Here is a tiny trained network, its code and every weight. The questions are about switching its units off for an input and a class, where a switched-off unit gives its printed mean instead of its output.

import numpy as np


def w(rows, s, z=0):
    codes = np.array(rows[::2]) - 128.0
    scale = np.full(codes.shape[1], s)
    scale[-1] = z or s
    return codes * scale


def norm(h):
    return h / np.sqrt((h * h).mean(-1, keepdims=True) + 1e-5)


def f(y):
    return y / 2 * (1 + np.tanh(0.7978845608 * (y + 0.044715 * y**3)))


def log_softmax(a):
    a = a - a.max(-1, keepdims=True)
    return a - np.log(np.exp(a).sum(-1, keepdims=True))


def net(x, mask):
    res = np.array(x, float).reshape(1, 4) / 4 @ E
    u = 0
    for l in range(3):
        y = f(norm(res) @ A[l][:, :-1].T + A[l][:, -1])
        res = res + np.where(mask[u : u + 6], y, B[l][:, -1]) @ B[l][:, :-1]
        u += 6
    return log_softmax(norm(res)[-1] @ U[:, :-1].T + U[:, -1])


A, B = {}, {}
E = w([
[169,161,76,198,165,208],'x0',
[74,131,78,90,167,132],'x1',
[124,87,72,161,81,145],'x2',
[1,178,167,195,84,138],'x3',
],0.0061)
A[0] = w([
[203,128,123,131,158,57,139],'0.n1',
[189,163,97,106,201,191,172],'0.n2',
[149,72,116,122,179,189,66],'0.n3',
[70,172,136,131,74,92,96],'0.n4',
[98,18,32,121,49,61,4],'0.n5',
[254,102,141,154,112,60,110],'0.n6',
],0.0069,0.0028)
B[0] = w([
[112,158,172,32,88,165,195],'0.n1',
[178,128,124,125,255,129,254],'0.n2',
[100,72,88,205,121,99,150],'0.n3',
[114,117,87,116,139,205,193],'0.n4',
[157,160,155,83,91,248,196],'0.n5',
[69,157,129,203,154,129,243],'0.n6',
],0.007,0.0032)
A[1] = w([
[110,77,136,2,30,129,110],'1.n1',
[186,58,48,148,201,137,187],'1.n2',
[167,123,211,204,78,129,2],'1.n3',
[152,136,179,226,143,89,62],'1.n4',
[165,38,100,136,71,174,193],'1.n5',
[48,137,55,159,51,129,118],'1.n6',
],0.0087,0.0027)
B[1] = w([
[166,78,96,96,114,165,244],'1.n1',
[95,98,134,189,121,105,254],'1.n2',
[232,149,91,112,74,157,161],'1.n3',
[150,154,150,122,73,149,166],'1.n4',
[151,140,60,195,178,159,179],'1.n5',
[151,183,254,124,182,173,219],'1.n6',
],0.0098,0.0051)
A[2] = w([
[112,129,115,147,117,215,188],'2.n1',
[57,142,123,146,174,83,5],'2.n2',
[239,144,182,79,230,138,32],'2.n3',
[104,34,94,2,101,107,94],'2.n4',
[161,250,76,185,170,124,48],'2.n5',
[212,169,99,99,149,122,201],'2.n6',
],0.0091,0.002)
B[2] = w([
[189,51,48,29,231,131,253],'2.n1',
[201,221,78,2,35,127,154],'2.n2',
[22,157,155,187,46,60,241],'2.n3',
[94,25,186,52,80,17,245],'2.n4',
[65,110,93,89,69,45,243],'2.n5',
[165,201,152,175,41,118,197],'2.n6',
],0.0074,0.004)
U = w([
[211,46,61,53,149,219,174],'0',
[89,144,121,50,148,62,9],'1',
[219,201,135,178,19,178,126],'2',
[55,194,221,85,189,242,202],'3',
[58,196,158,217,97,26,123],'4',
[33,178,19,59,173,114,3],'5',
[112,28,157,21,52,82,195],'6',
[144,64,16,221,251,85,194],'7',
],0.014,0.004)

Each question gives the input, the list of numbers given to net, and the class t.
The units are the neurons (one row each of A and B). Each row of codes is followed by its name. A weight is (code - 128) times the scale printed after its matrix; where a second scale follows, it is the last column's (A, B and U).
mask holds one flag per neuron, layer by layer. A switched-off neuron (its flag False) gives its mean, the last column of its row in B, instead of its output. The means were averaged over made-up inputs and are rounded, as every weight is.
A unit's drop is (log p(t) with every unit on - log p(t) with that unit switched off) / (log p(t) with every unit on - log p(t) with every unit switched off).
The circuit of an input: a set's keep is (log p(t) with only the set's units on - log p(t) with every unit switched off) / (log p(t) with every unit on - log p(t) with every unit switched off). Starting from the 12 units with the biggest drops (on a tie, the unit counted first), units are removed one at a time, each time the one whose removal leaves the highest keep (on an exact tie, the one counted first), for as long as the keep stays at least 0.8.
units of the circuit, in order: the units of the circuit, biggest drop first
k most important neurons: the k neurons with the biggest drops, biggest first
drop of u: that unit's drop, to one decimal
input [4,7,7,7], class 3: units of the circuit, in order -> 1.n6
input [4,7,-7,-5], class 4: 2 most important neurons -> 2.n3, 2.n1
input [1,-7,3,7], class 2: 2 most important neurons -> 1.n3, 0.n6
input [5,0,-4,4], class 5: 2 most important neurons -> 1.n6, 2.n5
input [4,3,-4,-6], class 7: 3 most important neurons -> 1.n2, 0.n3, 1.n6
input [2,2,6,3], class 3: 2 most important neurons -> 1.n6, 0.n2
input [2,2,-4,-7], class 4: 2 most important neurons -> 2.n3, 0.n1
input [4,-1,0,-8], class 7: 3 most important neurons -> 1.n2, 0.n3, 1.n6
input [2,-5,-3,7], class 2: 4 most important neurons -> 1.n3, 0.n1, 0.n6, 1.n4
input [4,-6,4,-2], class 7: 2 most important neurons -> 1.n2, 0.n2
input [-3,8,4,-3], class 0: 3 most important neurons -> 0.n5, 1.n5, 2.n5
input [5,-5,0,-4], class 7: 3 most important neurons -> 1.n2, 1.n6, 0.n3
input [-8,5,4,4], class 0: drop of 1.n6 -> 0.2
input [-1,2,-8,-6], class 4: units of the circuit, in order -> 2.n3
input [-4,-2,4,4], class 0: drop of 0.n6 -> 0.5
input [-3,-4,3,3], class 0: drop of 2.n3 -> -0.1
